Below are the code and all the weights of a small trained network. Each question names an input and a class and asks about switching units off, where a switched-off unit gives its printed mean instead of its output.

import numpy as np


def w(rows, s, z=0):
    codes = np.array(rows[::2]) - 128.0
    scale = np.full(codes.shape[1], s)
    scale[-1] = z or s
    return codes * scale


def f(y):
    return y / 2 * (1 + np.tanh(0.7978845608 * (y + 0.044715 * y**3)))


def log_softmax(a):
    a = a - a.max(-1, keepdims=True)
    return a - np.log(np.exp(a).sum(-1, keepdims=True))


def net(x, mask):
    res = np.array(x, float).reshape(1, 5) / 4 @ E
    y = f(res @ A[0][:, :-1].T + A[0][:, -1])
    res = res + np.where(mask, y, B[0][:, -1]) @ B[0][:, :-1]
    return log_softmax(res[-1] @ U[:, :-1].T + U[:, -1])


A, B = {}, {}
E = w([
[128,127,130,124,129],'x0',
[144,156,76,89,255],'x1',
[42,196,41,103,75],'x2',
[147,224,208,66,112],'x3',
[209,97,72,39,58],'x4',
],0.0069)
A[0] = w([
[170,166,79,106,236,150],'N0',
[42,158,185,215,172,148],'N1',
[128,101,197,172,24,144],'N2',
[149,144,93,80,237,139],'N3',
[109,2,36,207,135,228],'N4',
[114,89,206,176,20,116],'N5',
[44,166,185,196,169,101],'N6',
[155,211,181,89,113,132],'N7',
[214,56,206,141,164,105],'N8',
[139,209,192,77,113,67],'N9',
[52,173,50,109,90,83],'N10',
[188,118,96,67,81,45],'N11',
[187,115,93,65,83,28],'N12',
[156,164,94,87,241,151],'N13',
[222,63,209,144,168,94],'N14',
[144,205,196,73,112,83],'N15',
[194,124,89,74,85,36],'N16',
[51,181,59,101,94,84],'N17',
[115,19,31,203,131,138],'N18',
[46,177,57,98,93,78],'N19',
[218,60,199,151,164,79],'N20',
[194,110,79,80,81,42],'N21',
[51,171,185,203,177,146],'N22',
[190,112,87,68,83,25],'N23',
[179,107,99,72,86,5],'N24',
[42,164,189,201,169,96],'N25',
],0.0065,0.0016)
B[0] = w([
[44,135,75,112,25,213],'N0',
[201,91,45,70,146,233],'N1',
[56,150,57,81,53,223],'N2',
[34,144,56,120,20,208],'N3',
[84,193,198,2,198,255],'N4',
[67,153,50,69,46,227],'N5',
[225,67,39,84,159,212],'N6',
[97,113,171,49,172,205],'N7',
[157,249,110,181,119,233],'N8',
[103,125,196,44,200,198],'N9',
[183,221,158,192,155,192],'N10',
[181,84,81,114,152,186],'N11',
[201,81,74,112,158,184],'N12',
[57,131,70,116,40,218],'N13',
[159,230,112,171,109,237],'N14',
[93,127,180,45,185,205],'N15',
[190,88,83,118,155,182],'N16',
[219,220,161,219,160,193],'N17',
[96,184,220,12,212,226],'N18',
[205,211,155,199,150,194],'N19',
[166,232,117,176,123,225],'N20',
[189,106,95,100,165,187],'N21',
[197,81,53,85,141,228],'N22',
[179,102,95,117,159,185],'N23',
[176,107,85,104,156,168],'N24',
[222,78,40,81,148,216],'N25',
],0.0065,0.0037)
U = w([
[207,38,77,117,161,90],'0',
[167,232,151,223,135,96],'1',
[110,109,144,134,124,249],'2',
[81,130,205,56,184,88],'3',
[44,118,77,127,40,89],'4',
[99,48,188,211,140,147],'5',
[108,11,200,209,138,56],'6',
],0.011,0.012)

Each question gives the input, the list of numbers given to net, and the class t.
The units are the neurons (one row each of A and B). Each row of codes is followed by its name. A weight is (code - 128) times the scale printed after its matrix; where a second scale follows, it is the last column's (A, B and U).
mask holds one flag per neuron, in row order. A switched-off neuron (its flag False) gives its mean, the last column of its row in B, instead of its output. The means were averaged over made-up inputs and are rounded, as every weight is.
A unit's drop is (log p(t) with every unit on - log p(t) with that unit switched off) / (log p(t) with every unit on - log p(t) with every unit switched off).
The circuit of an input: a set's keep is (log p(t) with only the set's units on - log p(t) with every unit switched off) / (log p(t) with every unit on - log p(t) with every unit switched off). Starting from the 12 units with the biggest drops (on a tie, the unit counted first), units are removed one at a time, each time the one whose removal leaves the highest keep (on an exact tie, the one counted first), for as long as the keep stays at least 0.8.
circuit, biggest first: the units of the circuit, biggest drop first
unit that matters most: the unit with the biggest drop
k most important neurons: the k neurons with the biggest drops, biggest first
drop when u is switched off: that unit's drop, to one decimal
input [2,-5,5,3,0], class 1: circuit, biggest first : (N17; N19)
input [2,-1,1,2,-1], class 5: 2 most important neurons : (N4; N18)
input [2,5,6,-6,-1], class 1: circuit, biggest first : (N17; N10)
input [5,-8,-4,-7,0], class 4: circuit, biggest first : (N5)
input [7,-4,3,8,-5], class 3: circuit, biggest first : (N9; N15)
input [-1,4,6,-1,-2], class 1: circuit, biggest first : (N17; N19)
input [0,-6,7,7,-1], class 1: 4 most important neurons : (N17; N19; N10; N4)
input [1,2,-2,-8,2], class 3: circuit, biggest first : (N4; N18)
input [-7,-7,7,-4,-5], class 1: circuit, biggest first : (N17; N10)
input [4,4,-8,5,-6], class 1: 3 most important neurons : (N8; N14; N20)
input [1,8,1,3,-8], class 0: circuit, biggest first : (N6; N25)
input [-6,1,7,-1,7], class 0: circuit, biggest first : (N12; N21)
input [-3,8,-4,6,6], class 4: circuit, biggest first : (N3; N0)
input [-5,-7,-4,-6,-5], class 4: unit that matters most : N5
input [-2,-8,-8,-6,-5], class 1: 3 most important neurons : (N8; N20; N14)
input [6,-7,8,-4,-8], class 0: drop when N25 is switched off : 0.3
input [2,-2,-3,-8,-7], class 3: drop when N7 is switched off : -0.1
input [5,6,3,5,-1], class 4: drop when N4 is switched off : 0.2
input [-7,4,8,0,2], class 1: drop when N19 is switched off : 0.0
